Here are made-up elements, facts about them, and rows of numbers that follow some of those facts. Name the element behind each unnamed row.

Named rows:
z204: [  3   2   0  -7   6 -10  -1  -5  -4  10   2  -2   5  -5  -6  -3   9  -4
   5   7  -6   9 -15   4  -4   4]
z530: [ -4  11   2 -14   3   7 -17   1  -6   5 -17 -11  -8   8   5   3   4  -1
   2  -3  -9  -5  13   4  12  -1]
z905: [-1  1 -2  3  0 10  0  1 -8  0  0  1 -6  7  0  7  6  4  0  2  7  0  1 -5
  6  5]
z394: [  8   6   4 -19   3 -10  -9 -12   2   2 -15 -16   1  -9  -4   6   6  -3
  -2  -3  -8   3   8   6   8   1]
z82: [ -8 -15  -8  -1   4 -18  17  14  21 -19  10  16   6  -6 -10  -9 -17   3
   2  -8   7   7  -7  -8  -7   2]
z324: [  3   2  -2  -6   4  -8   4 -12  -4   8   2  -8   4  -6  -1  -9   3  -3
   7   4  -2  -1 -12   7  -2  -6]
z97: [ 10   6  12  -4  28  13 -40   1   1   6   2  -9 -12  -6  14  12   0   2
  -4   3 -16 -12  26  12  -6   0]
z200: [  3 -15  -9  22  -1   8   4   9   8  -4   7  21  -4   4  13  -3 -20   2
  -2  -7   8  -4  -7  -4  -6  -8]
z234: [  0   7   1 -17  -2  -8  -9 -14   1   4 -18 -18   1 -10   7  -1   4 -10
  -3  -2 -11   0   5   7   5  -7]
z470: [ -9 -16  -9   4  -7 -12   8   5  17  -6   9  10  -1 -12   2 -10 -15  -2
  -7  -9  13  -5 -20  -4 -15  -9]
z585: [  6   3  -1  -4   7  -8   5  -7  -3   5  -2  -8   7  -3  -2  -7   1  -5
   9   7  -7   2  -7   7   2 -10]
z418: [  1  -2  -1   1   2   7  -2   3 -10  -2   1  -1  -5   4  -1   6   5   2
   0   3   6   0   1  -3   8   3]
z18: [ 16  -5   4   3  -1  -8   1 -11  -7   7   2  -4   1 -13  -2   0   5  -9
  -6   6  -4   4  -7  10  -1  -3]
z404: [ -3  10   2 -24   5 -10  -5 -10   5   1 -14 -18   4  -6  -6   6   8  -1
   2  -5  -7   4  11   0   5   6]
z165: [ 0  0  0  3 -1  9  2  2 -8 -2 -1  1 -5  3 -1  6  8  5  0  6  8  1  3 -5
  9  4]
z187: [ -8 -16  -8   3   3 -14  18   4  13 -12  12   7   8  -6  -2  -7 -16   3
   2 -12   7   2  -9 -10 -15   3]
z63: [-10 -17 -10   2   1 -12  19   1  11  -9   7   6  10   0   4 -10 -18   4
   6  -9   4   0 -12  -9 -12  -3]
z539: [ -7   4  -3 -12   3 -10   4  -4  -2   4   2 -11   8  -3  -1  -8   4  -3
   9  11  -7   4  -8   4  -3  -5]
z199: [ -2   0  -1  -9  -3 -14  -3   1  -5  12   1  -7   3   0 -12  -7   5  -4
   0   4  -2  -2 -16   9   1   0]

How the elements are related:
z372: λ z89,z847,z61,z225; σ 526
z920: λ z710,z892,z792; σ 526
z63: Δ z128; λ z333; σ 737
z943: Δ z173; λ z833; σ 823
z543: Θ z551; σ 526
z707: λ z470,z892,z609; Θ z774; σ 823
z88: Δ z892; Θ z913,z260,z929; σ 526
z878: Δ z199; σ 737
z539: Δ z855; λ z987; σ 526
z215: Δ z162; Θ z820; σ 526
z832: σ 823
z809: Θ z317; σ 892
z518: Θ z812; σ 823
z33: Θ z913; σ 526
z544: Θ z167; σ 737
z293: Θ z654; σ 737
z269: Θ z570; σ 737
z969: Δ z427; λ z372,z892; Θ z167; σ 526
z823: σ 737
z712: σ 526
z574: Δ z845; σ 892
z833: Δ z612; λ z987,z14; σ 526
z822: Δ z46; σ 526
z504: Δ z899; λ z707,z334; Θ z654; σ 737
z812: σ 526
z184: Δ z833; λ z263,z206,z702; σ 526
z808: Δ z936; σ 737
z250: Δ z243; Θ z925,z259; σ 526
z6: Δ z397; σ 737
z750: Θ z543,z167; σ 737
z525: Δ z504; Θ z564,z939; σ 892
z702: Δ z394; Θ z935; σ 823
z243: Θ z317; σ 737
z987: λ z564,z609; Θ z374,z260; σ 892
z662: σ 823
z905: Δ z89; Θ z415,z136,z666; σ 892
z94: Δ z985; σ 737
z817: Δ z939; λ z892; σ 892
z222: Θ z564,z935; σ 737
z929: Δ z73; λ z845; Θ z544; σ 737
z801: Θ z163; σ 892
z585: λ z467,z333,z609; σ 526
z534: Δ z75; σ 526
z790: λ z199; Θ z317,z525,z504; σ 892
z442: Δ z372; σ 526
z924: Δ z409; λ z987,z412,z710,z225; σ 526
z870: Θ z525; σ 526
z710: Δ z408; λ z950; σ 892
z134: Θ z829,z51,z215,z167; σ 737
z404: Δ z263; σ 823
z374: Θ z494,z243,z388; σ 892
z18: σ 526
z860: σ 526
z949: Δ z479; σ 526
z906: λ z607,z229; Θ z165,z884; σ 526
z165: Θ z969; σ 892
z522: Δ z43; Θ z864,z332; σ 823
z441: λ z590,z324; Θ z380,z774,z46; σ 526
z730: Δ z726; Θ z812,z97; σ 526
z977: Δ z33; σ 892
z820: Θ z551; σ 823
z105: λ z892,z899; σ 737
z333: Δ z935; Θ z829,z712; σ 823
z408: Δ z299; σ 892
z185: Δ z609; σ 737
z470: Δ z184; σ 737
z484: Θ z415,z551,z167; σ 526
z985: Δ z388; Θ z415; σ 526
z877: λ z892; σ 526
z914: Δ z234; σ 526
z385: Δ z525; λ z742,z609; Θ z702,z167; σ 737
z270: Θ z819,z293; σ 526
z61: Δ z274; λ z467,z892; σ 823
z591: Θ z317,z551,z332,z43; σ 823
z855: Δ z690; σ 737
z613: Θ z829,z366; σ 823
z950: Δ z511; σ 823
z266: Δ z808; Θ z707,z317; σ 526
z415: σ 737
z834: Θ z385,z222,z949; σ 823
z913: Θ z935,z774; σ 526
z356: Θ z43; σ 737
z295: Δ z522; σ 737
z788: σ 737
z467: λ z89; σ 737
z50: Δ z905; λ z470,z987; σ 892
z911: λ z609; σ 526
z864: Θ z167; σ 823
z461: σ 526
z856: Δ z669; σ 892
z162: Δ z848; Θ z270,z205; σ 823
z407: Δ z160; σ 526
z409: Θ z544,z366,z884; σ 526
z819: Θ z994; σ 526
z655: λ z89,z950; Θ z707,z935; σ 526
z332: λ z494; σ 737
z299: Δ z380; λ z906,z950; σ 526
z107: Δ z205; λ z14; Θ z544; σ 737
z444: Δ z988; σ 526
z935: Θ z864,z317,z167; σ 823
z571: σ 737
z726: Δ z534; σ 892
z73: Δ z558; Θ z774; σ 737
z389: σ 823
z136: Δ z788; Θ z707; σ 892
z380: Θ z702; σ 823
z829: Θ z707,z366; σ 892
z847: λ z398; σ 823
z607: Δ z950; λ z14,z366; σ 892
z317: Θ z864,z167; σ 526
z235: σ 892
z205: Δ z530; Θ z913,z554; σ 823
z910: Δ z86; σ 737
z742: Δ z415; λ z558,z950; σ 737
z568: Δ z503; σ 823
z139: Θ z819; σ 737
z553: Δ z200; Θ z864; σ 526
z954: Δ z180; σ 737
z234: Δ z854; λ z655,z470,z609; σ 823
z848: σ 823
z38: λ z234; σ 892
z298: Θ z332; σ 892
z260: Δ z96; Θ z829,z427; σ 526
z555: Δ z662; σ 892
z109: Δ z774; λ z160,z740,z234; σ 892
z708: Δ z878; λ z555,z924; σ 892
z482: λ z412; Θ z925; σ 823
z189: Δ z809; σ 892
z753: Δ z801; σ 526
z394: Δ z14; σ 823
z854: Δ z18; Θ z4; σ 526
z39: Δ z467; Θ z332,z4; σ 737
z845: Δ z571; λ z860,z334; Θ z385; σ 823
z565: Δ z60; Θ z884; σ 892
z994: σ 526
z898: Θ z654,z167; σ 823
z427: Δ z389; λ z655,z564; Θ z4; σ 892
z494: Δ z672; σ 737
z892: Δ z730; σ 892
z530: Δ z823; λ z50; Θ z427; σ 823
z925: Δ z442; λ z204,z482; Θ z415; σ 823
z503: Δ z929; Θ z707,z43; σ 737
z774: Θ z969; σ 737
z274: Θ z969,z163,z549; σ 823
z51: λ z470; Θ z385,z46,z792,z461; σ 892
z128: Δ z50; σ 737
z89: Δ z334; λ z564,z899,z225; σ 823
z899: λ z564,z987,z892,z225; σ 526
z334: λ z470,z558; σ 737
z725: Δ z412; Θ z415,z503,z654; σ 823
z252: Δ z819; Θ z317,z669; σ 892
z259: Θ z366,z801; σ 737
z869: Δ z553; Θ z59,z263,z905; σ 892
z60: Δ z869; Θ z554; σ 737
z666: λ z75; Θ z774; σ 892
z479: σ 526
z59: Δ z470; σ 526
z735: Δ z543; Θ z564; σ 823
z160: Δ z574; λ z51; Θ z869; σ 823
z802: Δ z189; Θ z389,z792; σ 892
z554: Δ z356; Θ z564; σ 737
z14: λ z89,z470,z558; Θ z167; σ 823
z669: Θ z525; σ 823
z884: Δ z215; Θ z415,z317,z167; σ 737
z412: Δ z898; λ z89,z790; Θ z4; σ 526
z988: σ 823
z187: Δ z337; σ 737
z511: Δ z332; λ z199,z397; σ 526
z337: Δ z107; λ z555; Θ z864; σ 737
z564: λ z707,z470,z892,z950; Θ z167; σ 526
z388: Θ z4; σ 526
z199: Δ z660; λ z987; σ 526
z609: λ z892; σ 737
z558: λ z89; σ 823
z200: λ z911; Θ z60; σ 737
z70: Δ z712; σ 526
z225: Δ z877; λ z707,z609; σ 892
z176: Δ z444; Θ z60,z551; σ 892
z132: Δ z61; Θ z51,z107,z613; σ 737
z740: Θ z366,z870; σ 892
z608: Δ z954; σ 526
z549: Θ z994,z43; σ 823
z180: Δ z324; σ 737
z167: σ 892
z418: Θ z655,z356; σ 892
z206: λ z987,z225; σ 526
z690: λ z334,z199; σ 526
z397: Δ z725; Θ z359,z256; σ 823
z82: Δ z994; σ 737
z590: Δ z97; λ z899,z609,z950; σ 526
z366: Δ z564; λ z467,z206; Θ z864,z167; σ 823
z263: Δ z591; λ z590; σ 737
z45: Δ z802; λ z860,z199; σ 737
z229: λ z470,z892; Θ z913; σ 737
z936: Δ z913; σ 823
z672: Θ z398; σ 823
z575: Δ z608; σ 526
z560: Θ z139; σ 737
z75: Δ z654; λ z742,z206,z590; Θ z591,z929; σ 526
z130: Δ z753; Θ z317,z388; σ 892
z692: Δ z666; Θ z864,z225; σ 823
z173: Δ z707; Θ z43; σ 737
z398: λ z470; Θ z969,z359; σ 823
z570: Θ z43,z165,z409; σ 526
z256: Θ z332; σ 526
z4: Θ z564; σ 892
z952: Θ z33; σ 823
z660: Δ z832; Θ z549; σ 823
z359: λ z860,z906; σ 526
z551: Δ z914; σ 737
z97: Θ z564; σ 823
z86: Δ z105; Θ z39,z790,z801; σ 892
z324: Δ z924; λ z206; σ 526
z204: λ z494; σ 526
z163: Θ z774; σ 737
z362: Δ z549; σ 892
z939: Θ z829,z666; σ 823
z612: Δ z792; σ 526
z654: Δ z252; Θ z366; σ 737
z46: Δ z235; σ 823
z792: σ 823
z96: Θ z260; σ 823
z678: Δ z407; Θ z385,z565; σ 823
z43: Θ z884; σ 737

Rows to name:
No name comes twice in this set of rows, the named rows included.
[  2  23  27  27  -4  13 -25   8  -5   8  23  -6   5   2   1 -10  -7  13
  -8   9 -31 -21   7   9  -8 -11]	z564
[ -4  15   2 -11  -5   8 -11  -2  -1   5 -18  -8 -11   6   6   6   7  -5
   2  -1  -2  -4  12   5  13   1]	z398
[ -5  -2   0  -9   6  -9   2  -7   1  -1   2 -14  11  -1 -13   3   2   7
   7  -2   6  -3  -8  -3  -1   4]	z977
[-11  17   2 -23  -5   4  -6  -3  -1  -2  -9  -8 -11  -2  12   1  13   2
  -3   2  -7   1  16  -1   9   5]	z333
[ 12   7   2 -14   0  -7 -17 -14   3   8 -19 -11  -3 -10   0   1   7  -5
  -5  -7  -9  -2  -4   8   8  -3]	z792
[  3  33  22   9 -21  13 -20  -1  11   1 -10  -6   4   0  -2   1   4   3
 -11   4 -22  -6  11   6   7  -8]	z14
[ -8  11  17  35 -23  11  10  11  20 -15  20  19  16   3  -5  -2 -19  14
 -11  -5  -6  -6   1 -12 -14  -1]	z544
[ -3   1  -3  -8  -3 -12  -3   0  -1   9   2  -8   1  -8  -7  -4   8  -7
  -3   8   2  -2 -10  11  -4  -3]	z860
[ 10  -5   5   6  22   8 -19  11 -17  10  13   2 -13   5   4   0  -2   2
  -3   4  -4 -11   8  10  -1  -2]	z388
[14  3  2  7  3 10 -4  0 -9 12  1  5 -8 10 -4  5  5 -2  3  5 12 -5  2  8
  5  3]	z33
[  1 -22  -8  15  -7 -10   4   6  12  -2   2  13   5  -7   0  -7 -20  -5
  -6  -9   9  -2 -19   0 -13 -10]	z334
[ 10   7   5  -5  -3  11 -16  -8 -15  11 -18  -8  -9   7   7  10   9  -4
  -6  -9  -2  -5  14   3  10   7]	z939
[-10  14  -1 -16  -2  15 -10  -8  -9  10 -15 -10   3  14   7   8  11   3
   9  -1  -9   1   9  -4  -2  13]	z925
[-17   9   5  23 -18  14  19  13  22 -18  17  21  10   3   1   0 -11  10
  -3   0   3   3   7 -15 -14   4]	z884
[-11 -14 -11  -6   4 -21  11  11  15 -14  10  20   4  -4  -9 -11 -14   4
  -1 -10   0   9 -18 -11 -10   4]	z494

The same elements again, as new rows of numbers:
Named rows:
z317: [  7  -7 -23  13 -16  -2  13 -14   9  -6  -8  14 -27 -23]
z884: [ -3  -7  -5  15  -8 -13 -11 -13   6   4 -12  -5 -14 -28]
z163: [  0 -13  15  12   4 -14 -18   6   6  -2  -2  -9  10 -24]
z274: [ 13 -16  -4   5  -2   5   3  12   4  -9   3  10  -2  -6]
z61: [ 11 -12  -8   3  11  10  12   8   4   5   5  11 -15  18]
z774: [  2 -12  18  11   3 -22  -9   8   7  -6  -2 -10   9 -30]
z136: [ -5 -12   4  13   4  -1 -13   2   2 -11  -3 -10  10  -8]
z388: [ 16  -9  -3  -4  -2  24 -25   1   0  -7  -3  19   4   7]
z51: [  0  -8  -7  10  15  -4  -7   6   5  -6 -11  -1  15 -12]
z70: [  5 -13 -14   3   4   2  -7  -4   1   6   6   5  -3   4]
z165: [ -1  -9   4  11   0  -3  -4  -1   2 -10  -6  -9  10  -7]
z823: [  7  -5   5  -1   6 -15  -3  -1  -1  11  -5 -12   9 -15]
z173: [  2  -9  10   7   2  -8 -20  -1   3   3  -5  -7   8 -18]
z808: [  3  -7   4   4   6 -12  -8  -7  -1  14  -4  -9   9  -8]
z404: [  8 -17 -17   5   3   6   0   4   1   6   6   7  -4   7]
z544: [  2  -3  -9  11 -12 -13  -1 -18   6   7 -16  -2 -13 -27]
z708: [ -4  -5  -7   7   9  -2   0   2   2   6  -3 -12  11  10]
z333: [  8 -18 -11   7  -2  15 -10   7   4  -4   4  11  -7   2]
z256: [  9 -13  -6   4   0  10 -13   1   3  -6   2  11  -1  -4]

Name these rows:
No name comes twice in this set of rows, the named rows included.
[ 12 -16  -8   2  -1  18 -11  11   2  -8   2   8  -5  -5]	z205
[  5  -9 -13   3   9   8   3   2   7   8   7   8 -12  17]	z590
[ 12 -10  -7  -1  -2  21 -24   0   0  -5  -1  15   1   6]	z854
[ 10  -7 -11  -2   7  -1   8  11   6   4   5   9   4   2]	z690
[ 13  -9 -14  -1   8  -3   8  17   6   2   5   4 -12  27]	z89
[ 15 -14  -4   1  -2  13  -5  11   2  -8   1  13   0   2]	z669
[  4  -6 -12  -3   3  14  11  11   9   8   9   8   2   6]	z206
[ -2  -5  -9   2  15   3   5   9   3   3  -5  -9  17 -13]	z50
[ 20 -10  -7  -5  -6  29 -19   5  -2  -5  -6  19  -1  13]	z97
[  5 -11  -6   5   4   4  -4  12  10  -6   6  10  -4  -1]	z441
[ -1  -9   4   8   1  -5 -25  -5   2   7  -6  -8   3 -12]	z132
[-3 -6 -1  9 15  8  5 -7  0  6 -4 -7 -3 13]	z817
[  4  -7   6   3   1  10 -42  -7   0   7  -9  -2   7  -1]	z39
[ 11  -9  -4   0  12   9  13   1   4   5   4  13 -10   8]	z877
[ 3 -6  4  8 -2 -3  3 -1  1 -9 -9 -6  9 -8]	z809

